Below is a small trained network, with its code and all its weights. Each question gives an input and a target symbol and asks what happens when units are switched off, that is, made to give their printed mean instead of their output.

import numpy as np


def w(rows, s, z=0):
    codes = np.array(rows[::2]) - 128.0
    scale = np.full(codes.shape[1], s)
    scale[-1] = z or s
    return codes * scale


def f(y):
    return np.maximum(y, 0)


def softmax(a):
    e = np.exp(a - a.max(-1, keepdims=True))
    return e / e.sum(-1, keepdims=True)


def log_softmax(a):
    a = a - a.max(-1, keepdims=True)
    return a - np.log(np.exp(a).sum(-1, keepdims=True))


def net(x, mask):
    ids = ['ΠΨαγεζημξτφω'.index(c) for c in x.split()]
    T = len(ids)
    res = E[ids] + P[:T]
    u = 0
    for l in range(2):
        r = res
        for j in range(2):
            rows = slice(3 * j, 3 * j + 3)
            q, k, v = (r @ M[l][rows].T for M in (Q, K, V))
            z = softmax(np.where(np.tri(T) > 0, q @ k.T / 3**0.5, -1e9)) @ v
            o = O[l][rows]
            res = res + np.where(mask[u + j], z, o[:, -1]) @ o[:, :-1]
        u += 2
        y = f(res @ A[l][:, :-1].T + A[l][:, -1])
        res = res + np.where(mask[u : u + 8], y, B[l][:, -1]) @ B[l][:, :-1]
        u += 8
    return log_softmax(res[-1] @ U[:, :-1].T + U[:, -1])


Q, K, V, O, A, B = {}, {}, {}, {}, {}, {}
E = w([
[190,69,160,130,203],'Π',
[196,194,134,107,141],'Ψ',
[174,180,172,141,154],'α',
[93,146,174,50,163],'γ',
[122,99,177,168,32],'ε',
[89,216,129,155,136],'ζ',
[141,69,108,185,156],'η',
[138,141,166,139,145],'μ',
[64,148,77,30,117],'ξ',
[132,79,160,82,160],'τ',
[8,101,98,202,119],'φ',
[69,23,82,143,160],'ω',
],0.017)
P = w([
[150,140,143,148,5],'0',
[129,147,160,145,19],'1',
[106,139,172,154,27],'2',
[77,123,171,157,26],'3',
[63,117,181,165,22],'4',
[49,111,182,167,4],'5',
],0.0029)
Q[0] = w([
[157,173,139,45,85],'L0H1',
[139,100,80,147,108],'L0H1',
[167,170,105,121,109],'L0H1',
[84,137,255,73,61],'L0H2',
[128,144,119,80,89],'L0H2',
[88,181,96,174,115],'L0H2',
],0.021)
K[0] = w([
[140,171,65,67,184],'L0H1',
[152,128,80,127,79],'L0H1',
[123,159,77,144,189],'L0H1',
[72,120,248,121,11],'L0H2',
[170,151,163,116,103],'L0H2',
[99,206,88,178,131],'L0H2',
],0.019)
V[0] = w([
[166,99,145,114,1],'L0H1',
[111,142,119,133,184],'L0H1',
[135,130,134,132,123],'L0H1',
[84,149,125,141,252],'L0H2',
[129,139,92,137,176],'L0H2',
[159,124,106,137,133],'L0H2',
],0.0072)
O[0] = w([
[56,196,180,25,31,245],'L0H1',
[164,96,106,173,171,73],'L0H1',
[115,132,136,119,125,125],'L0H1',
[180,217,133,3,37,5],'L0H2',
[111,174,157,61,62,3],'L0H2',
[91,128,150,126,92,56],'L0H2',
],0.0055,0.0015)
A[0] = w([
[181,58,171,120,142,88],'L0N1',
[216,125,174,245,198,153],'L0N2',
[203,49,149,23,103,135],'L0N3',
[170,99,110,66,40,39],'L0N4',
[140,133,146,65,217,25],'L0N5',
[209,191,118,2,96,76],'L0N6',
[102,202,113,233,213,1],'L0N7',
[101,103,214,114,114,221],'L0N8',
],0.0083,0.0029)
B[0] = w([
[86,109,135,89,98,172],'L0N1',
[146,119,160,51,5,240],'L0N2',
[123,143,50,102,237,193],'L0N3',
[138,84,201,147,91,142],'L0N4',
[161,163,207,151,160,159],'L0N5',
[95,199,105,183,70,183],'L0N6',
[19,193,127,207,160,171],'L0N7',
[207,120,126,140,177,255],'L0N8',
],0.013,0.0047)
Q[1] = w([
[155,130,29,78,30],'L1H1',
[184,227,132,157,135],'L1H1',
[84,145,127,124,211],'L1H1',
[153,82,253,226,142],'L1H2',
[127,214,151,124,119],'L1H2',
[87,146,64,184,88],'L1H2',
],0.023)
K[1] = w([
[212,80,89,194,23],'L1H1',
[177,228,116,152,122],'L1H1',
[118,131,75,95,190],'L1H1',
[142,80,251,246,124],'L1H2',
[143,231,183,112,120],'L1H2',
[68,154,52,159,96],'L1H2',
],0.022)
V[1] = w([
[156,141,96,101,131],'L1H1',
[78,99,224,112,158],'L1H1',
[254,125,87,249,103],'L1H1',
[128,153,33,133,88],'L1H2',
[79,195,208,65,146],'L1H2',
[117,128,253,97,173],'L1H2',
],0.0068)
O[1] = w([
[82,100,158,148,105,72],'L1H1',
[227,171,44,140,156,253],'L1H1',
[113,156,240,77,4,42],'L1H1',
[56,143,227,118,125,56],'L1H2',
[122,218,87,39,197,158],'L1H2',
[195,152,8,91,160,212],'L1H2',
],0.0046,0.0014)
A[1] = w([
[61,189,174,171,146,9],'L1N1',
[141,187,113,232,159,123],'L1N2',
[65,134,77,180,129,60],'L1N3',
[214,166,51,142,31,133],'L1N4',
[245,56,182,179,135,161],'L1N5',
[128,152,121,216,20,3],'L1N6',
[128,164,138,255,161,59],'L1N7',
[116,82,56,246,132,82],'L1N8',
],0.0096,0.0028)
B[1] = w([
[123,146,49,127,121,189],'L1N1',
[209,132,149,159,80,197],'L1N2',
[96,133,172,118,86,190],'L1N3',
[83,125,183,163,120,231],'L1N4',
[91,128,102,59,36,254],'L1N5',
[135,105,88,194,248,231],'L1N6',
[199,51,110,137,93,176],'L1N7',
[130,170,176,83,228,242],'L1N8',
],0.015,0.0062)
U = w([
[133,132,88,62,98,42],'Π',
[85,153,84,167,143,142],'Ψ',
[129,164,190,151,113,96],'α',
[168,179,115,104,148,145],'γ',
[176,87,131,125,123,92],'ε',
[136,127,54,143,106,125],'ζ',
[95,65,93,152,96,252],'η',
[121,150,139,106,81,189],'μ',
[77,162,61,103,106,97],'ξ',
[120,90,12,111,156,119],'τ',
[145,94,109,169,161,51],'φ',
[88,109,132,101,177,134],'ω',
],0.011,0.0024)

Each question gives the input, a string of symbols that net reads in full, and the target symbol t.
The units are the heads (3 rows each of Q, K, V and O) and the neurons (one row each of A and B). Each row of codes is followed by its name. A weight is (code - 128) times the scale printed after its matrix; where a second scale follows, it is the last column's (O, A, B and U).
mask holds one flag per unit, layer by layer, with each layer's heads first. A switched-off unit (its flag False) gives its mean, the last column of its rows in O or B, instead of its output. The means were averaged over made-up inputs and are rounded, as every weight is.
A unit's drop is (log p(t) with every unit on - log p(t) with that unit switched off) / (log p(t) with every unit on - log p(t) with every unit switched off).
The circuit of an input: a set's keep is (log p(t) with only the set's units on - log p(t) with every unit switched off) / (log p(t) with every unit on - log p(t) with every unit switched off). Starting from the 12 units with the biggest drops (on a tie, the unit counted first), units are removed one at a time, each time the one whose removal leaves the highest keep (on an exact tie, the one counted first), for as long as the keep stays at least 0.8.
circuit, biggest first: the units of the circuit, biggest drop first
most important unit: the unit with the biggest drop
top k neurons: the k neurons with the biggest drops, biggest first
top k neurons in layer l: the k neurons of layer l with the biggest drops, biggest first
heads that matter: for each layer, one digit per head in row order, 1 if its drop is at least 0.15 and else 0, layers parted by /
input γ ω Ψ ω Ψ ζ, target ζ: circuit, biggest first -> (L1N1; L1N7; L1N2; L0N7)
input α Π α ε γ, target ε: most important unit -> L0N7
input γ ω γ ζ, target ζ: top 2 neurons in layer 1 -> (L1N1; L1N7)
input Ψ α ω ε Ψ τ, target Π: top 2 neurons in layer 1 -> (L1N5; L1N6)
input γ ω γ Π ε ξ, target ω: circuit, biggest first -> (L0H2; L0N2; L1N8; L1H1)
input ω ε γ ω Ψ, target α: circuit, biggest first -> (L1N4; L0N6)
input ε μ Π γ ζ φ, target ξ: heads that matter -> 11 / 01
input ε η φ Ψ ω α, target Ψ: heads that matter -> 01 / 00
input ω Π ε ε, target ε: top 4 neurons -> (L0N2; L0N8; L1N7; L1N8)
input γ ζ ε ξ, target ω: heads that matter -> 01 / 10
input ξ ω φ Π, target Π: circuit, biggest first -> (L0N2; L1N5)
input ω ω Ψ, target Ψ: heads that matter -> 00 / 10
input ω α α, target α: top 4 neurons in layer 1 -> (L1N4; L1N5; L1N1; L1N7)
input Ψ ω ω α Π μ, target μ: top 2 neurons -> (L1N6; L0N3)
input ε γ ε, target ε: top 2 neurons -> (L0N2; L1N7)
input η γ ε, target η: top 4 neurons in layer 1 -> (L1N5; L1N6; L1N4; L1N8)
input Π Ψ ω γ μ, target μ: top neuron -> (L1N6)
input ζ φ ε ζ ω Π, target γ: top 3 neurons in layer 0 -> (L0N3; L0N6; L0N8)
input ε ω Ψ, target α: top 3 neurons -> (L0N2; L1N4; L0N6)
input Π φ γ ξ ε, target η: top 4 neurons in layer 0 -> (L0N8; L0N3; L0N7; L0N2)
input ω Π Ψ Ψ, target Ψ: top 3 neurons in layer 1 -> (L1N6; L1N1; L1N5)
input γ ζ ω ω ω Π, target Π: heads that matter -> 00 / 00
input ω Π ω Ψ ω η, target η: most important unit -> L0N2
